Below is a small trained network, with its code and all its weights. Each question gives an input and a class and asks what happens when units are switched off, that is, made to give their printed mean instead of their output.

import numpy as np


def w(rows, s, z=0):
    codes = np.array(rows[::2]) - 128.0
    scale = np.full(codes.shape[1], s)
    scale[-1] = z or s
    return codes * scale


def norm(h):
    return h / np.sqrt((h * h).mean(-1, keepdims=True) + 1e-5)


def f(y):
    return np.maximum(y, 0)


def log_softmax(a):
    a = a - a.max(-1, keepdims=True)
    return a - np.log(np.exp(a).sum(-1, keepdims=True))


def net(x, mask):
    res = np.array(x, float).reshape(1, 8) / 4 @ E
    u = 0
    for l in range(2):
        y = f(norm(res) @ A[l][:, :-1].T + A[l][:, -1])
        res = res + np.where(mask[u : u + 6], y, B[l][:, -1]) @ B[l][:, :-1]
        u += 6
    return log_softmax(norm(res)[-1] @ U[:, :-1].T + U[:, -1])


A, B = {}, {}
E = w([
[184,3,159,151],'x0',
[15,104,120,111],'x1',
[182,125,152,190],'x2',
[132,159,89,152],'x3',
[141,126,120,190],'x4',
[100,168,150,171],'x5',
[161,157,139,138],'x6',
[155,113,106,172],'x7',
],0.0065)
A[0] = w([
[120,250,111,120,156],'0.n1',
[158,99,72,24,13],'0.n2',
[151,124,187,102,165],'0.n3',
[46,83,38,198,71],'0.n4',
[60,231,200,77,2],'0.n5',
[100,145,119,63,121],'0.n6',
],0.011,0.0044)
B[0] = w([
[156,156,182,98,253],'0.n1',
[98,91,7,73,168],'0.n2',
[122,93,89,153,180],'0.n3',
[81,125,187,196,194],'0.n4',
[54,92,160,34,205],'0.n5',
[150,89,171,155,186],'0.n6',
],0.019,0.0065)
A[1] = w([
[157,119,110,125,46],'1.n1',
[61,199,117,123,94],'1.n2',
[102,110,118,132,145],'1.n3',
[137,69,194,92,116],'1.n4',
[154,248,136,131,2],'1.n5',
[65,126,159,143,71],'1.n6',
],0.015,0.0032)
B[1] = w([
[100,116,177,125,143],'1.n1',
[195,54,139,80,166],'1.n2',
[118,157,114,158,170],'1.n3',
[130,198,78,161,254],'1.n4',
[170,252,66,137,179],'1.n5',
[65,106,126,156,206],'1.n6',
],0.017,0.0065)
U = w([
[56,76,194,200,143],'0',
[149,35,40,68,63],'1',
[248,62,128,227,25],'2',
[72,99,107,179,252],'3',
[61,154,218,19,101],'4',
[214,231,144,106,169],'5',
],0.014,0.0012)

Each question gives the input, the list of numbers given to net, and the class t.
The units are the neurons (one row each of A and B). Each row of codes is followed by its name. A weight is (code - 128) times the scale printed after its matrix; where a second scale follows, it is the last column's (A, B and U).
mask holds one flag per neuron, layer by layer. A switched-off neuron (its flag False) gives its mean, the last column of its row in B, instead of its output. The means were averaged over made-up inputs and are rounded, as every weight is.
A unit's drop is (log p(t) with every unit on - log p(t) with that unit switched off) / (log p(t) with every unit on - log p(t) with every unit switched off).
The circuit of an input: a set's keep is (log p(t) with only the set's units on - log p(t) with every unit switched off) / (log p(t) with every unit on - log p(t) with every unit switched off). Starting from all 12 units, units are removed one at a time, each time the one whose removal leaves the highest keep (on an exact tie, the one counted first), for as long as the keep stays at least 0.8.
circuit, biggest first: the units of the circuit, biggest drop first
k most important neurons: the k neurons with the biggest drops, biggest first
k most important neurons of layer l: the k neurons of layer l with the biggest drops, biggest first
drop of u: that unit's drop, to one decimal
input [2,-8,-7,-6,3,-8,8,0], class 1: circuit, biggest first => (0.n2)
input [-2,8,-7,7,-6,1,-5,1], class 0: 3 most important neurons => (0.n4 1.n6 0.n6)
input [-6,-6,-5,-2,-1,-3,-8,7], class 1: 3 most important neurons of layer 0 => (0.n2 0.n4 0.n5)
input [4,-7,-6,-4,0,8,6,-6], class 2: 3 most important neurons => (0.n3 0.n1 0.n5)
input [5,-5,1,1,4,6,-6,-4], class 2: 2 most important neurons => (0.n5 0.n1)
input [2,2,7,-3,8,4,6,-8], class 2: 4 most important neurons => (0.n5 0.n4 0.n1 1.n6)
input [-1,-6,-3,-6,-2,1,2,-1], class 1: 3 most important neurons => (0.n3 0.n2 0.n4)
input [4,3,-7,-5,5,7,2,-6], class 3: 2 most important neurons => (1.n4 0.n1)
input [6,5,6,-4,-7,2,4,0], class 3: 2 most important neurons of layer 1 => (1.n2 1.n4)
input [-4,5,3,8,-1,-7,-3,-4], class 0: 3 most important neurons => (0.n4 0.n6 1.n6)
input [5,-7,-8,-3,6,3,-7,-4], class 2: 2 most important neurons => (0.n5 1.n6)
input [-7,3,-1,-7,-8,-6,-7,6], class 1: 3 most important neurons of layer 0 => (0.n2 0.n4 0.n1)
input [0,-2,0,-7,7,0,0,-1], class 2: 2 most important neurons of layer 1 => (1.n6 1.n4)
input [-7,0,8,-4,1,2,-6,4], class 5: most important neuron => (1.n5)
input [-3,3,-7,-3,7,-7,-8,-4], class 0: 2 most important neurons of layer 0 => (0.n4 0.n6)
input [-1,-5,-6,5,-2,-3,-2,-8], class 1: 2 most important neurons => (0.n2 0.n4)
input [-1,-2,-8,-6,3,-6,1,-6], class 1: drop of 0.n2 => 0.2
input [-1,1,8,0,2,-8,2,-7], class 2: drop of 0.n1 => 0.1
input [-4,5,1,5,8,-2,0,8], class 0: drop of 0.n4 => 4.6
input [8,6,-8,-7,8,5,8,-6], class 3: circuit, biggest first => (1.n4)
input [6,-4,-2,-5,-7,0,-6,-8], class 1: drop of 0.n2 => 0.1
